Here is a tiny trained network, its code and every weight. The questions are about switching its units off for an input and a target symbol, where a switched-off unit gives its printed mean instead of its output.

import numpy as np


def w(rows, s, z=0):
    codes = np.array(rows[::2]) - 128.0
    scale = np.full(codes.shape[1], s)
    scale[-1] = z or s
    return codes * scale


def softmax(a):
    e = np.exp(a - a.max(-1, keepdims=True))
    return e / e.sum(-1, keepdims=True)


def log_softmax(a):
    a = a - a.max(-1, keepdims=True)
    return a - np.log(np.exp(a).sum(-1, keepdims=True))


def net(x, mask):
    ids = ['αβγεζηθλμξτφψω'.index(c) for c in x.split()]
    T = len(ids)
    res = E[ids] + P[:T]
    u = 0
    for l in range(3):
        r = res
        for j in range(3):
            rows = slice(2 * j, 2 * j + 2)
            q, k, v = (r @ M[l][rows].T for M in (Q, K, V))
            z = softmax(np.where(np.tri(T) > 0, q @ k.T / 2**0.5, -1e9)) @ v
            o = O[l][rows]
            res = res + np.where(mask[u + j], z, o[:, -1]) @ o[:, :-1]
        u += 3
    return log_softmax(res[-1] @ U[:, :-1].T + U[:, -1])


Q, K, V, O = {}, {}, {}, {}
E = w([
[105,120,98],'α',
[254,179,108],'β',
[59,27,214],'γ',
[107,155,176],'ε',
[105,151,127],'ζ',
[111,158,123],'η',
[117,173,73],'θ',
[110,142,116],'λ',
[138,106,174],'μ',
[108,155,110],'ξ',
[88,145,98],'τ',
[87,130,85],'φ',
[74,95,245],'ψ',
[135,81,73],'ω',
],0.012)
P = w([
[109,114,89],'0',
[68,165,103],'1',
[161,67,100],'2',
[88,197,168],'3',
[192,31,136],'4',
[96,226,227],'5',
[201,9,116],'6',
[113,208,235],'7',
[226,1,153],'8',
[92,217,217],'9',
],0.0081)
Q[0] = w([
[160,235,114],'0.h0',
[108,18,114],'0.h0',
[152,137,168],'0.h1',
[184,85,156],'0.h1',
[112,64,175],'0.h2',
[5,183,143],'0.h2',
],0.011)
K[0] = w([
[122,241,154],'0.h0',
[92,19,46],'0.h0',
[83,118,124],'0.h1',
[58,81,191],'0.h1',
[229,149,147],'0.h2',
[65,184,254],'0.h2',
],0.0089)
V[0] = w([
[105,58,85],'0.h0',
[95,195,180],'0.h0',
[61,147,97],'0.h1',
[136,255,120],'0.h1',
[81,151,112],'0.h2',
[133,95,62],'0.h2',
],0.0087)
O[0] = w([
[91,50,252,170],'0.h0',
[93,207,90,113],'0.h0',
[133,133,166,247],'0.h1',
[62,196,150,73],'0.h1',
[111,254,31,172],'0.h2',
[228,98,95,175],'0.h2',
],0.0058,0.0011)
Q[1] = w([
[86,220,85],'1.h0',
[106,118,150],'1.h0',
[254,123,50],'1.h1',
[152,203,138],'1.h1',
[221,67,70],'1.h2',
[32,99,128],'1.h2',
],0.0086)
K[1] = w([
[92,2,102],'1.h0',
[139,102,172],'1.h0',
[182,128,30],'1.h1',
[147,232,127],'1.h1',
[200,46,99],'1.h2',
[137,180,122],'1.h2',
],0.0074)
V[1] = w([
[79,137,195],'1.h0',
[144,151,188],'1.h0',
[182,155,82],'1.h1',
[78,150,192],'1.h1',
[164,2,144],'1.h2',
[146,124,67],'1.h2',
],0.0084)
O[1] = w([
[132,252,105,94],'1.h0',
[46,155,137,47],'1.h0',
[197,99,46,54],'1.h1',
[78,135,180,173],'1.h1',
[254,98,214,253],'1.h2',
[99,71,155,140],'1.h2',
],0.0046,0.00064)
Q[2] = w([
[142,2,194],'2.h0',
[84,32,128],'2.h0',
[97,254,62],'2.h1',
[122,101,182],'2.h1',
[121,165,37],'2.h2',
[204,127,162],'2.h2',
],0.0089)
K[2] = w([
[44,118,130],'2.h0',
[7,56,180],'2.h0',
[121,70,253],'2.h1',
[153,162,31],'2.h1',
[221,106,152],'2.h2',
[120,188,37],'2.h2',
],0.0071)
V[2] = w([
[177,152,98],'2.h0',
[2,72,142],'2.h0',
[103,128,149],'2.h1',
[185,113,83],'2.h1',
[191,34,117],'2.h2',
[91,81,201],'2.h2',
],0.013)
O[2] = w([
[33,112,180,165],'2.h0',
[196,155,83,10],'2.h0',
[135,161,155,131],'2.h1',
[139,62,101,147],'2.h1',
[199,50,189,55],'2.h2',
[247,254,175,154],'2.h2',
],0.0086,0.0011)
U = w([
[88,225,147,97],'α',
[173,70,159,70],'β',
[2,75,133,122],'γ',
[113,128,84,146],'ε',
[118,125,107,99],'ζ',
[206,125,152,58],'η',
[89,142,90,97],'θ',
[124,136,158,166],'λ',
[104,140,100,87],'μ',
[115,133,113,129],'ξ',
[155,92,160,254],'τ',
[100,127,87,94],'φ',
[117,20,56,81],'ψ',
[180,217,170,86],'ω',
],0.0064,0.0094)

Each question gives the input, a string of symbols that net reads in full, and the target symbol t.
The units are the heads (2 rows each of Q, K, V and O). Each row of codes is followed by its name. A weight is (code - 128) times the scale printed after its matrix; where a second scale follows, it is the last column's (O and U).
mask holds one flag per head, layer by layer. A switched-off head (its flag False) gives its mean, the last column of its rows in O, instead of its output. The means were averaged over made-up inputs and are rounded, as every weight is.
A unit's drop is (log p(t) with every unit on - log p(t) with that unit switched off) / (log p(t) with every unit on - log p(t) with every unit switched off).
The circuit of an input: a set's keep is (log p(t) with only the set's units on - log p(t) with every unit switched off) / (log p(t) with every unit on - log p(t) with every unit switched off). Starting from all 9 units, units are removed one at a time, each time the one whose removal leaves the highest keep (on an exact tie, the one counted first), for as long as the keep stays at least 0.8.
circuit, biggest first: the units of the circuit, biggest drop first
most important unit: the unit with the biggest drop
heads that matter: for each layer, one digit per head in row order, 1 if its drop is at least 0.15 and else 0, layers parted by /
input μ ξ β β θ λ, target γ: most important unit => 2.h0
input β γ β, target ψ: circuit, biggest first => 1.h1, 2.h2
input λ τ θ τ ψ η λ γ, target ω: circuit, biggest first => 2.h0, 2.h2, 1.h1, 0.h2
input η λ ζ ζ ψ β ψ γ, target ω: circuit, biggest first => 2.h2, 2.h0, 0.h2, 1.h1
input μ α ξ α α ξ τ ε β ζ, target γ: circuit, biggest first => 2.h0, 1.h2, 0.h0
input ζ γ β β ψ φ, target α: circuit, biggest first => 2.h2, 1.h1, 2.h1, 0.h2
input ω ω ξ β, target γ: circuit, biggest first => 2.h0, 0.h0, 2.h2
input α β τ ψ ω β ψ, target ω: circuit, biggest first => 2.h2, 0.h2, 1.h1, 2.h0
input γ ζ α τ, target ω: heads that matter => 100 / 010 / 001
input θ ξ α α γ γ γ ω β η, target γ: circuit, biggest first => 2.h0, 1.h2
input α ζ ε τ β α ζ τ, target γ: heads that matter => 000 / 001 / 100
input β ε α ψ θ ξ, target α: heads that matter => 010 / 010 / 010
input α ψ τ α, target α: circuit, biggest first => 1.h1, 2.h1, 0.h2, 2.h2
input ζ γ α ω γ β γ τ φ, target ψ: most important unit => 0.h0
input α φ τ ψ α τ, target α: heads that matter => 001 / 010 / 010
input α τ λ η ε θ β ψ α ψ, target α: circuit, biggest first => 2.h2, 1.h1, 0.h2
input θ τ ζ α β φ, target γ: heads that matter => 000 / 000 / 100
input ω ψ λ μ β β α τ, target γ: circuit, biggest first => 2.h0, 0.h0
input φ τ ψ φ α φ ω α α τ, target τ: heads that matter => 101 / 001 / 001
input μ β α α β, target ψ: heads that matter => 100 / 010 / 011
input ε α β ε α η, target γ: most important unit => 2.h0
